Below are the code and all the weights of a small trained network. Each question names an input and a class and asks about switching units off, where a switched-off unit gives its printed mean instead of its output.

import numpy as np


def w(rows, s, z=0):
    codes = np.array(rows[::2]) - 128.0
    scale = np.full(codes.shape[1], s)
    scale[-1] = z or s
    return codes * scale


def norm(h):
    return h / np.sqrt((h * h).mean(-1, keepdims=True) + 1e-5)


def f(y):
    return np.maximum(y, 0)


def log_softmax(a):
    a = a - a.max(-1, keepdims=True)
    return a - np.log(np.exp(a).sum(-1, keepdims=True))


def net(x, mask):
    res = np.array(x, float).reshape(1, 6) / 4 @ E
    u = 0
    for l in range(3):
        y = f(norm(res) @ A[l][:, :-1].T + A[l][:, -1])
        res = res + np.where(mask[u : u + 13], y, B[l][:, -1]) @ B[l][:, :-1]
        u += 13
    return log_softmax(norm(res)[-1] @ U[:, :-1].T + U[:, -1])


A, B = {}, {}
E = w([
[127,127,128,129,130,130,128],'x0',
[116,255,122,50,192,134,52],'x1',
[25,125,118,229,120,71,41],'x2',
[131,130,120,129,128,120,132],'x3',
[133,131,121,131,129,109,133],'x4',
[145,223,237,212,133,127,193],'x5',
],0.0077)
A[0] = w([
[161,253,147,19,169,163,54,93],'L0N0',
[140,32,107,182,89,131,205,3],'L0N1',
[201,101,203,47,125,69,195,45],'L0N2',
[179,157,200,188,92,139,93,62],'L0N3',
[135,36,14,14,98,149,136,61],'L0N4',
[151,156,154,61,104,119,6,130],'L0N5',
[218,100,204,116,210,157,161,64],'L0N6',
[193,25,129,177,40,190,165,78],'L0N7',
[97,119,142,97,72,74,209,152],'L0N8',
[138,188,98,95,157,84,111,57],'L0N9',
[110,129,100,142,111,65,70,99],'L0N10',
[168,82,66,1,212,113,198,107],'L0N11',
[206,128,213,88,106,150,169,78],'L0N12',
],0.0062,0.0049)
B[0] = w([
[186,99,68,184,205,219,117,253],'L0N0',
[189,96,113,200,134,158,95,182],'L0N1',
[83,132,115,99,125,255,163,183],'L0N2',
[166,180,108,165,133,97,180,162],'L0N3',
[135,76,143,79,80,76,87,230],'L0N4',
[110,87,85,107,198,188,114,203],'L0N5',
[102,168,86,85,77,158,190,182],'L0N6',
[158,116,118,156,133,224,86,215],'L0N7',
[133,98,138,134,164,222,128,180],'L0N8',
[180,108,100,120,185,168,110,155],'L0N9',
[82,116,120,104,125,163,111,179],'L0N10',
[86,171,74,105,70,183,136,228],'L0N11',
[123,145,60,130,97,114,175,194],'L0N12',
],0.0079,0.0054)
A[1] = w([
[252,57,166,115,97,99,172,113],'L1N0',
[158,164,118,156,162,197,207,145],'L1N1',
[137,192,92,101,83,103,204,131],'L1N2',
[41,127,167,209,102,105,66,159],'L1N3',
[143,45,97,74,121,62,60,112],'L1N4',
[136,56,146,168,26,139,198,127],'L1N5',
[171,136,189,55,155,28,154,3],'L1N6',
[221,108,183,75,104,4,159,29],'L1N7',
[156,242,119,157,197,150,180,107],'L1N8',
[139,242,247,133,86,101,137,99],'L1N9',
[114,133,198,173,124,204,165,129],'L1N10',
[2,148,135,186,156,71,52,100],'L1N11',
[155,206,166,37,194,89,79,123],'L1N12',
],0.0086,0.0071)
B[1] = w([
[41,178,81,167,160,171,137,160],'L1N0',
[153,164,165,164,126,58,112,255],'L1N1',
[115,168,183,110,76,144,154,170],'L1N2',
[137,159,70,116,89,120,194,223],'L1N3',
[100,126,224,90,132,67,109,196],'L1N4',
[143,122,97,202,200,136,74,212],'L1N5',
[160,224,67,171,226,209,78,128],'L1N6',
[112,226,73,113,120,240,199,128],'L1N7',
[114,94,181,129,111,29,85,226],'L1N8',
[144,2,202,136,161,88,130,165],'L1N9',
[123,87,123,102,135,43,114,207],'L1N10',
[69,154,27,93,43,195,234,214],'L1N11',
[193,99,85,231,156,229,81,161],'L1N12',
],0.009,0.0073)
A[2] = w([
[174,180,107,71,101,171,159,13],'L2N0',
[96,35,125,91,121,90,109,51],'L2N1',
[110,87,195,142,149,60,168,13],'L2N2',
[122,67,121,1,129,132,36,56],'L2N3',
[104,171,180,186,70,60,161,199],'L2N4',
[116,222,115,115,148,141,88,38],'L2N5',
[177,146,156,56,76,188,210,4],'L2N6',
[44,99,52,81,73,146,97,136],'L2N7',
[130,182,196,172,112,97,106,79],'L2N8',
[116,156,83,131,211,160,71,87],'L2N9',
[59,101,109,154,150,73,95,182],'L2N10',
[158,63,97,174,106,113,151,74],'L2N11',
[132,109,143,58,95,147,80,36],'L2N12',
],0.012,0.003)
B[2] = w([
[44,167,91,147,87,144,213,171],'L2N0',
[136,164,206,140,162,105,83,168],'L2N1',
[162,177,180,58,107,86,64,160],'L2N2',
[112,159,228,99,148,3,120,206],'L2N3',
[106,116,169,43,137,115,130,204],'L2N4',
[160,33,98,175,103,204,82,156],'L2N5',
[42,142,50,158,83,138,192,177],'L2N6',
[144,169,160,126,100,125,207,247],'L2N7',
[87,90,164,63,126,90,73,169],'L2N8',
[177,62,115,202,117,143,111,194],'L2N9',
[158,160,113,82,145,166,124,191],'L2N10',
[162,123,93,124,170,175,62,177],'L2N11',
[97,128,177,163,152,67,90,159],'L2N12',
],0.011)
U = w([
[128,153,216,44,130,37,75,253],'0',
[221,51,57,201,187,202,46,49],'1',
[50,198,39,73,36,173,250,38],'2',
],0.014,0.0046)

Each question gives the input, the list of numbers given to net, and the class t.
The units are the neurons (one row each of A and B). Each row of codes is followed by its name. A weight is (code - 128) times the scale printed after its matrix; where a second scale follows, it is the last column's (A, B and U).
mask holds one flag per neuron, layer by layer. A switched-off neuron (its flag False) gives its mean, the last column of its row in B, instead of its output. The means were averaged over made-up inputs and are rounded, as every weight is.
A unit's drop is (log p(t) with every unit on - log p(t) with that unit switched off) / (log p(t) with every unit on - log p(t) with every unit switched off).
The circuit of an input: a set's keep is (log p(t) with only the set's units on - log p(t) with every unit switched off) / (log p(t) with every unit on - log p(t) with every unit switched off). Starting from the 12 units with the biggest drops (on a tie, the unit counted first), units are removed one at a time, each time the one whose removal leaves the highest keep (on an exact tie, the one counted first), for as long as the keep stays at least 0.8.
circuit, biggest first: the units of the circuit, biggest drop first
unit that matters most: the unit with the biggest drop
top k neurons: the k neurons with the biggest drops, biggest first
drop when u is switched off: that unit's drop, to one decimal
input [8,0,-6,7,-2,-8], class 0: top 2 neurons	[L0N4, L2N3]
input [-4,-7,-7,-4,8,3], class 1: unit that matters most	L1N5
input [-2,-8,6,3,-3,-8], class 0: top 2 neurons	[L1N4, L0N0]
input [-5,0,7,7,-5,-6], class 2: top 4 neurons	[L1N11, L1N3, L1N8, L2N7]
input [-7,-2,-4,1,5,-4], class 0: top 2 neurons	[L0N4, L2N3]
input [2,-7,-7,7,-1,5], class 1: top 3 neurons	[L1N5, L1N11, L0N1]
input [7,-3,4,-5,-7,2], class 2: top 2 neurons	[L0N0, L1N3]
input [5,-8,3,-5,-8,-8], class 0: top 4 neurons	[L1N4, L0N4, L0N0, L2N3]
input [-7,-5,7,5,-6,5], class 2: top 3 neurons	[L1N11, L1N3, L0N0]
input [-2,-6,8,-7,-4,-2], class 2: top 2 neurons	[L1N11, L0N0]
input [7,4,-8,3,5,7], class 2: top 3 neurons	[L0N6, L0N2, L0N12]
input [6,-4,0,1,3,-5], class 0: top 2 neurons	[L0N4, L1N4]
input [-8,-8,7,-1,1,7], class 1: top 4 neurons	[L1N5, L2N3, L1N4, L1N8]
input [-2,-7,0,-1,-7,6], class 1: top 2 neurons	[L1N5, L2N3]
input [-8,-7,2,-1,8,-8], class 0: top 2 neurons	[L1N4, L0N4]
input [8,6,5,1,5,-5], class 1: circuit, biggest first	[L2N9]
input [3,6,8,-5,4,3], class 2: drop when L1N11 is switched off	1.6
input [-1,-2,-6,-4,-6,-7], class 0: drop when L2N3 is switched off	0.7
